[ 1.84  0.49  1.93 -4.92  1.94  0.76 -3.02 -1.08 -1.24  2.70  0.06  2.63
  1.59 -0.09 -0.17  0.58 -0.10  0.10 -0.56  3.27  2.82  0.33  0.68 -1.37
 -1.13  0.66  0.00  0.62  1.20 -2.68 -1.73  0.41 -1.05] -> (38), V
[ 1.65  0.54  0.49 -4.12  1.71  0.67 -3.43 -0.62 -0.98  2.39  0.09  0.95
  0.42  0.24 -0.04  1.12  0.29  0.24 -0.31  2.63  1.56 -0.33  0.49 -1.52
 -0.64  0.82 -0.80  0.49  0.76 -2.14 -1.29 -0.10 -1.31] -> (38), V
[ 1.82  0.89 -0.67 -2.60  1.65 -0.56 -3.09 -0.47  0.00  2.05  0.13  0.23
 -0.09  0.35  0.10  1.02 -0.08 -0.65  0.42  2.64 -0.22 -0.25 -0.70 -0.26
 -0.53  0.25 -0.16  0.55  0.57 -1.54 -1.22 -0.10 -0.60] -> (38), W
[ 1.23  1.00  0.77 -4.52  1.13 -0.11 -3.00 -1.57 -0.60  2.17 -0.36  1.58
  0.51  0.74 -0.28  0.90 -0.07  0.56  0.41  3.04  1.26 -0.82 -0.19 -0.96
 -0.69  0.32  0.12  0.12  0.50 -2.45 -1.77 -0.05 -1.17] -> (38), W
[ 1.47  0.81  0.33 -6.07 -1.61  0.52 -1.28 -2.43 -0.77  4.07  0.16  1.58
  0.62  0.80 -1.18  0.40 -0.54  1.36  0.40  1.07  3.08 -0.69  0.30 -2.06
 -0.41 -0.16 -0.18  0.22 -0.06 -2.42 -1.57  0.06 -0.25] -> (37), S
[ 0.77  0.52  0.37 -5.01 -0.54 -0.42 -1.29 -0.86  0.30  2.96  0.11  0.72
  1.27  0.81 -1.11 -0.30 -0.39  0.45  0.58  1.34  1.84 -0.94 -0.25 -1.15
  0.34 -0.02  0.27  0.48  0.23 -1.75 -1.31  0.48  0.17] -> (37), S
[ 1.28  0.63  1.08 -4.28  0.49 -0.37 -1.76 -1.49  0.06  2.95  0.37  1.56
  0.13  0.57 -1.38  0.13 -0.21  0.60  0.24  0.78  2.50  0.09  0.23 -1.27
 -0.02  1.05  0.09  0.81 -0.17 -1.35 -1.16 -0.05 -0.54] -> (37), W
[ 0.71  0.28  1.60 -6.07  1.29 -0.04 -1.38 -2.11 -1.64  1.83  0.20  2.84
  0.14  0.02 -0.20  0.12  1.02  1.80 -0.28 -0.36  3.04 -1.92 -0.25 -2.15
  1.03  0.70 -0.70 -0.65  0.98 -2.10 -2.79 -0.63 -1.54] -> (37), R
[ 0.92  0.25  1.01 -5.98  0.41 -1.70 -1.63 -1.36 -2.03  3.00  0.43  2.98
  0.89  0.46 -0.78  0.74  0.10  1.52  0.12  0.43  3.74 -1.04 -0.59 -2.11
  0.18  0.31  0.14  0.12 -1.49 -1.93 -1.11 -0.60 -1.74] -> (37), R
[ 1.19  1.19 -0.21 -3.42  0.80 -0.17 -0.78  0.15 -1.30  2.13 -0.39  2.62
  0.10 -0.28 -0.64  1.46 -0.19  0.75  1.66  1.08  2.64 -0.36 -0.68 -1.01
 -1.02  0.47 -0.31  1.15 -0.84 -2.51  0.25 -1.07 -0.58] -> (38), R
[ 1.25  0.12  0.01 -2.11  0.88 -0.19 -1.55 -0.62  0.52  0.70  0.18 -0.11
 -0.07  0.24  0.12  0.19  0.20 -0.47  0.46  0.51 -0.48  0.80 -0.48  0.36
 -1.06  0.33  0.78  0.10  0.21 -0.34 -1.29  0.97 -0.29] -> (38), W
[ 1.32  1.60  0.66 -6.07  2.22 -0.22 -5.32 -1.85 -0.75  4.36  0.48  2.58
  0.80  1.00 -0.66  0.97  0.00  1.23  0.03  3.07  2.92 -1.14 -0.50 -1.62
 -0.95 -0.10 -0.44  1.16  0.63 -4.13 -2.48  0.32 -0.84] -> (38), W
[ 1.19  0.76  1.26 -2.69  1.27  0.20 -2.16 -0.20 -0.53  1.54 -1.20  1.17
 -0.01 -0.14 -0.94  0.55  0.11  0.50 -0.52  1.25  2.13  0.29 -0.52 -0.36
 -0.70  0.55 -0.18  0.79 -0.73 -1.42  0.97 -0.12 -0.61] -> (38), R
[ 2.03  0.34  2.07 -3.48  1.46  0.63 -2.66 -0.46 -1.17  1.65 -0.06  2.87
  0.41 -1.36  0.81  1.37  0.45  0.90 -0.86  2.53  1.63 -0.51 -0.60 -0.70
 -0.93  1.19 -1.25 -0.16 -0.15 -2.69 -1.39 -1.65 -1.24] -> (38), R
[ 0.32  1.10  0.75 -3.18  0.84 -0.09 -1.43 -1.03 -0.07  1.42 -0.34  0.61
  0.65  0.54 -0.16  0.04 -0.73 -0.04  0.10  1.80  0.35 -0.95 -0.53 -1.02
 -0.80  0.41 -0.02  0.86  0.68 -1.02 -1.43 -0.05 -0.74] -> (38), S
[ 1.84  0.61  1.77 -5.88  0.85 -1.13 -2.13 -1.89 -0.43  3.44 -0.38  1.50
  0.85  0.19 -0.40  0.56 -0.01  0.90 -0.08  1.30  3.36 -1.20 -1.10 -2.11
  0.46  0.98 -0.37  0.20 -1.09 -2.30 -2.40 -0.53 -1.28] -> (37), W
[ 1.50  1.60  0.10 -3.77  0.86  0.10 -2.71 -0.96 -0.09  1.97 -0.10  0.24
  0.59  0.72 -0.15  0.38  0.25 -0.11  0.00  2.55  1.09 -0.57 -0.14 -1.65
 -1.21 -0.16  0.06  0.55  0.57 -0.14 -1.57  0.37 -0.46] -> (38), S
[ 1.74  0.51  0.76 -4.21  0.77 -0.52 -2.33 -1.74  0.26  2.57  0.42  1.22
 -0.21  0.35 -0.29  1.12  0.24  0.72  0.22  1.68  2.03 -0.94 -0.51 -0.50
 -0.10  0.43 -0.07  0.91 -0.01 -2.20 -1.71 -0.42 -1.12] -> (38), W
[ 1.12  0.27  0.49 -3.24  1.73 -0.08 -1.70 -0.66 -0.32  1.30  0.29  0.85
 -0.41 -0.23  0.08  0.72  0.48  0.13 -0.14  0.94  0.39 -0.87 -0.82 -0.58
 -0.45  0.57 -0.24  0.34  0.84 -1.01 -1.69  0.06 -0.82] -> (38), W
[ 1.48  0.33 -0.23 -4.51  1.27 -0.50 -2.42 -1.37 -1.07  2.60  0.36  1.84
  0.50  0.22 -1.03  0.65  0.11  0.58 -0.83  1.95  1.94 -0.02  0.02 -1.90
 -0.01  0.63 -0.34  0.07  1.12 -1.71 -1.83  0.24 -0.78] -> (38), W
[ 0.87  0.55 -0.28 -2.73 -0.41  0.21 -1.37 -0.67 -0.23  1.72 -0.30 -0.02
  0.19  0.40  0.15  1.80  0.09  0.86 -0.01  1.96  0.84 -0.68 -0.22 -1.08
 -1.30 -0.53  0.21 -0.17  0.19 -1.47 -2.02 -0.21 -0.56] -> (38), S
[ 0.02  1.24 -0.26 -6.07  0.42 -0.49 -2.85 -1.01 -0.51  3.62 -0.25  1.13
  0.88  0.38 -0.64  0.26 -0.32  0.63  1.23  0.79  2.60 -1.14 -0.28 -1.40
  0.12 -0.78 -0.43  0.44  0.22 -2.48 -1.82  0.24 -0.94] -> (37), S
[ 1.33  0.44  0.14 -1.98  1.86 -0.16 -2.62 -0.65 -0.08  0.85  0.36 -0.19
  0.45 -1.23 -0.20  0.67  0.90 -2.35 -0.57  1.55  0.27 -0.30 -0.97 -0.04
  0.76  1.34 -0.49  1.06  0.18 -1.14 -1.97 -0.80 -1.34] -> (38), W
[ 2.11  0.85  1.19 -3.67  1.14  0.62 -2.92 -1.37 -0.45  2.34 -0.03  1.91
 -0.08 -0.11 -0.23  1.33  0.61 -0.30 -0.55  3.13  1.23 -0.25 -0.18 -0.69
 -0.90  1.41 -0.33  0.54  0.16 -1.94 -1.34 -1.92 -0.83] -> (38), R
[-0.53  0.48  0.07 -2.96  0.00  0.30 -1.04 -1.37 -1.53  1.23  0.09  0.95
  0.66  0.38 -0.43  0.32  0.49  2.84  0.02 -0.87  1.55 -1.73 -0.75 -1.38
  0.74 -0.85  0.24 -0.23  0.16 -1.00 -1.48  0.19 -0.24] -> (37), R
[ 1.10  0.03  1.09 -4.78  0.35 -0.81 -0.52 -1.89  0.18  1.98  0.92  1.38
 -0.73  0.90 -0.50  0.02 -0.41  0.63  0.17  1.21  1.13 -0.15 -0.20  0.44
 -0.15  0.25 -0.20  0.81 -0.23 -1.46 -1.67  0.43 -0.54] -> (37), W
[ 1.24  1.01  1.04 -5.40  1.72  0.42 -2.96 -1.22 -0.68  2.50 -1.12  0.04
  0.54 -0.75 -0.58 -0.51  0.74  0.33  0.17  1.97  1.52 -1.03 -0.02 -2.33
 -0.29  0.85 -0.82  0.44  0.86 -2.35 -2.33 -0.33 -1.71] -> (38), S
[ 1.03  0.75 -0.12 -4.17  1.17  0.44 -3.22 -1.37 -0.39  2.32 -0.13  0.61
  0.92  0.28 -0.50  0.37 -0.51 -0.70  0.73  1.97  0.96 -0.71  0.05 -1.03
 -0.68 -0.14 -0.22  0.30  1.07 -1.89 -1.74  0.47 -0.09] -> (38), S
[ 1.37  1.08 -0.10 -5.95  0.41 -1.12 -2.23 -1.96  0.05  3.60 -0.38  0.90
  0.66 -0.71 -1.01  0.26 -0.38  0.39  0.57  2.07  2.20 -0.99  0.30 -1.44
  0.49  0.02  0.07  0.07  0.34 -1.82 -2.33  0.70 -0.84] -> (37), S
[ 1.67  0.41  0.18 -2.64  1.05  0.16 -1.37 -0.27 -1.38  1.29 -0.03  2.22
 -0.58 -1.26 -0.98  1.59  0.56 -0.71 -0.21  0.50  2.38 -0.57 -0.77 -0.57
  0.55  0.85 -0.55  0.11 -0.28 -1.31 -0.51 -1.60 -1.56] -> (38), R
[ 1.65  0.73  1.81 -6.07 -0.21 -1.03 -1.68 -1.79 -0.61  3.32  0.08  2.48
  0.64  0.96 -0.70 -0.09 -0.74  1.75 -0.09  1.29  3.05 -1.04 -0.10 -1.22
 -0.64  0.85  0.01  0.72 -0.52 -2.58 -1.90 -0.63 -0.67] -> (37), W
[ 1.43  2.67  0.17 -5.31  1.81 -0.91 -3.15 -0.81 -0.95  2.44  0.05  0.02
  0.46 -0.32 -1.04  0.10  0.07  0.17  0.52  1.25  1.14 -0.16 -0.72 -0.53
  0.09  0.23 -0.21  1.00  1.35 -1.49 -1.85  0.19 -1.07] -> (38), W
[-0.03  0.19  0.30 -4.42  1.68 -0.55 -2.48 -0.97  0.45  2.74  0.10  0.30
 -0.21  0.28 -0.65  0.55  0.22 -0.55  0.12  3.23  0.82 -0.32 -0.83 -0.24
 -0.62  0.00 -0.24  1.27  1.14 -1.98 -1.79  0.11 -0.20] -> (38), W
[ 1.32  0.68 -0.21 -2.99  1.54 -0.18 -2.29 -0.33 -0.47  1.83 -0.07  1.14
  0.39 -0.20 -0.32  1.26  0.52 -0.04  0.33  2.05  0.20  0.06 -0.26 -0.62
 -1.06  0.03  0.33  0.54  0.72 -1.46 -0.74  0.53 -0.82] -> (38), W
[ 1.11  0.54  0.71 -3.55  2.31  0.44 -3.26  0.72 -2.00  0.89 -0.25  1.65
  0.22 -1.03  0.63 -0.62  0.93  0.11 -0.89  1.05  1.45 -0.67 -0.83 -0.84
 -0.19  0.61 -0.67 -0.06  1.00 -1.73 -1.11 -0.93 -1.67] -> (38), R
[ 1.22  0.80  0.71 -3.63  1.08  0.20 -3.11 -0.69 -0.51  1.72 -0.62  0.65
  1.73 -0.55 -0.39  0.27  0.62  0.14  0.11  1.39  1.57 -0.67 -0.16 -0.75
  0.10  0.97 -0.49 -0.08  0.84 -1.37 -1.87 -0.02 -1.05] -> (38), S

[ 0.23  0.95  0.13 -0.60  1.01 -0.40 -1.10 -0.95  0.49 -0.51  0.32 -1.78
  0.09 -1.25 -1.33  1.25  0.40 -0.21  0.47 -0.49  0.85 -0.20 -1.30  0.56
  0.03 -0.28 -0.59  2.07  0.49  0.18 -0.24 -1.17 -1.09] -> <27>, Z828
[-1.43 -0.78 -1.36  0.81  1.08  0.63  0.01  0.55  0.01  0.26  0.70 -1.26
  0.69  0.48  0.36  1.46 -0.20  0.04  0.20 -0.66 -0.26  0.68 -0.42  0.56
 -0.14  0.07 -0.76  0.11  0.46  0.09 -0.29 -1.45 -0.22] -> <38>, Z291
[-1.14  2.50  0.22 -0.10 -1.13 -0.74 -0.07  0.09  0.05  0.16  0.32  1.15
  0.37 -2.23 -0.84 -0.24  0.26 -0.12  0.79  0.60 -1.75 -1.05  0.41 -0.03
 -0.05  0.77  0.46  0.25 -0.28  0.51 -0.60  1.08  1.07] -> <27>, Z291
[-1.68  0.56 -0.08 -0.57 -1.12  0.47 -0.38 -0.16 -0.26  0.35  1.19  0.47
  0.42 -1.00 -1.09  0.17 -0.26 -0.35  1.11  0.41 -1.03 -0.98  1.10  0.48
 -0.26  1.55  0.30 -0.24 -0.50 -0.24 -0.36  1.14  0.18] -> <35>, Z291
[-0.78  0.98 -0.07  0.30 -0.56 -2.92  0.86 -0.21  0.65 -0.70 -0.05 -0.01
  1.58 -1.65 -3.03 -0.46  1.17  0.13  1.23  0.42 -0.75 -0.69 -1.82 -0.11
  0.24 -1.73 -0.48  2.04 -0.11  1.20 -1.81  0.05  0.70] -> <27>, Z291
[-0.25  0.31  0.62 -0.61 -1.12  0.13 -0.39  0.22 -0.66 -0.87  0.54 -0.49
  1.41 -1.30 -1.90  0.15 -0.22 -0.55  0.73  0.46 -0.85 -1.79  0.31  0.24
 -0.56  0.11  0.20 -0.42 -0.22  0.20 -0.72  0.32  0.13] -> <35>, Z291
[ 0.16 -0.18  0.63 -0.47 -0.80  0.47 -0.35  0.38  0.32 -1.21 -0.81 -1.58
  1.07  0.63 -1.45  0.47  0.07 -0.71  0.29  0.11  0.19  0.01 -0.29  0.28
 -0.25 -0.87 -0.54 -1.08  0.22 -0.52 -0.35 -0.40 -0.17] -> <34>, Z828
[-0.71 -0.55 -0.07 -0.11  0.08  0.32 -0.08 -0.24  0.00 -0.70  0.61 -1.52
  0.59  0.63 -1.27  1.33 -0.41 -0.36  0.41 -0.61 -0.48 -0.05 -0.40  0.69
  0.00  0.81  0.10 -0.22 -0.16 -0.57  0.14  0.10 -0.74] -> <33>, Z828
[-0.82  1.30  0.60 -0.82 -1.77 -2.02  0.02 -0.39  0.44 -0.72  0.57  0.95
  0.70 -1.30 -3.33 -0.52  0.41  0.20  2.58  0.70 -0.91 -0.26 -0.49 -0.47
 -0.98 -0.04 -0.55  2.35 -0.16  1.14  0.44  1.10  0.62] -> <27>, Z291
[-0.77  0.95  0.09 -0.06 -1.35 -0.27  0.55  0.68  0.31  0.25 -0.48  1.27
  0.47 -0.29 -0.95 -0.83  0.36  0.24  0.29  1.05 -1.82  0.23  0.21 -0.60
 -0.24 -0.09 -0.36 -0.52 -0.50  0.86  0.67  0.85  1.40] -> <35>, Z291
[-0.42 -0.08 -0.55 -1.15  0.86 -0.18 -0.75 -2.21 -0.28 -1.07  2.36 -2.35
  0.05 -1.62 -0.75  2.42 -0.83 -0.39  2.08 -2.06  1.88  0.54  0.78  0.74
 -1.00  0.36 -0.12  0.60 -0.18  0.41  0.07 -1.76 -2.36] -> <34>, Z291
[-0.95  0.49  0.46  0.35 -1.21  0.86  0.16  0.11 -0.30 -0.08 -0.80 -0.57
  0.64  0.27 -0.73  1.20 -0.16  0.54  0.31  0.05 -1.76 -0.47  0.47 -0.09
 -0.23  0.71 -0.45 -0.63  0.09 -0.08  0.54  0.29  0.26] -> <35>, Z828
[-1.25  1.02  0.42  0.03 -0.11 -1.34  0.84 -1.30 -0.51  0.48  0.83  0.47
  1.16 -2.81 -0.99  0.33  0.34 -0.10  0.46  0.04 -1.36 -3.44 -0.74  0.87
  0.30  1.49  0.55  0.86  0.10  0.11 -1.30  0.09  0.49] -> <27>, Z828
[-0.52  0.35 -0.64 -0.44 -1.12 -0.68 -0.28  0.78  0.58 -0.62 -0.14 -0.70
  0.76  0.53 -2.77  0.71  0.28 -0.44  1.29  0.33 -0.39  0.68  0.07  0.18
 -0.93 -0.19 -0.40  0.26  0.31  0.18  0.75  0.06 -0.11] -> <34>, Z291
[-0.27  0.49 -0.29 -1.00 -0.14 -1.88 -0.85  0.04  0.24  0.40  0.48 -0.45
  0.36 -1.51 -2.00  0.38  0.03  0.16  1.10 -0.08 -0.23 -0.17  0.28  0.10
 -0.48  0.98 -0.01  0.82 -0.83  0.57 -0.25 -0.38 -0.17] -> <27>, Z291
[-0.31 -0.19 -1.19 -0.70 -0.38 -0.03 -0.89 -0.40  0.05 -0.35  0.79 -1.67
  0.07 -0.53 -1.30  0.66 -0.09 -0.23  1.22 -0.37  0.46 -0.01 -0.36  0.39
  0.01  0.03 -0.19  0.27  0.13 -0.22  0.14 -0.50 -0.64] -> <34>, Z291
[-1.83 -0.04 -0.13 -0.68 -0.64 -1.31 -0.39  0.00 -0.55 -2.00  1.63 -0.14
  1.18 -3.59 -2.06  0.25 -0.39 -1.02  1.48 -0.63 -0.74 -1.90 -0.47  0.83
  0.86 -0.24  0.33 -0.26 -0.74  0.17 -0.72 -0.31  0.25] -> <34>, Z291
[-0.60 -0.27 -0.07 -0.05 -0.45 -0.69 -0.25  0.16  0.44 -1.18  0.74 -1.66
  0.84  0.30 -1.98  1.42 -0.54 -0.57  0.82 -0.54  0.31 -0.37 -0.40  1.13
 -0.22 -0.43 -0.09  0.26 -0.28  0.17  0.13  0.14 -0.56] -> <34>, Z291
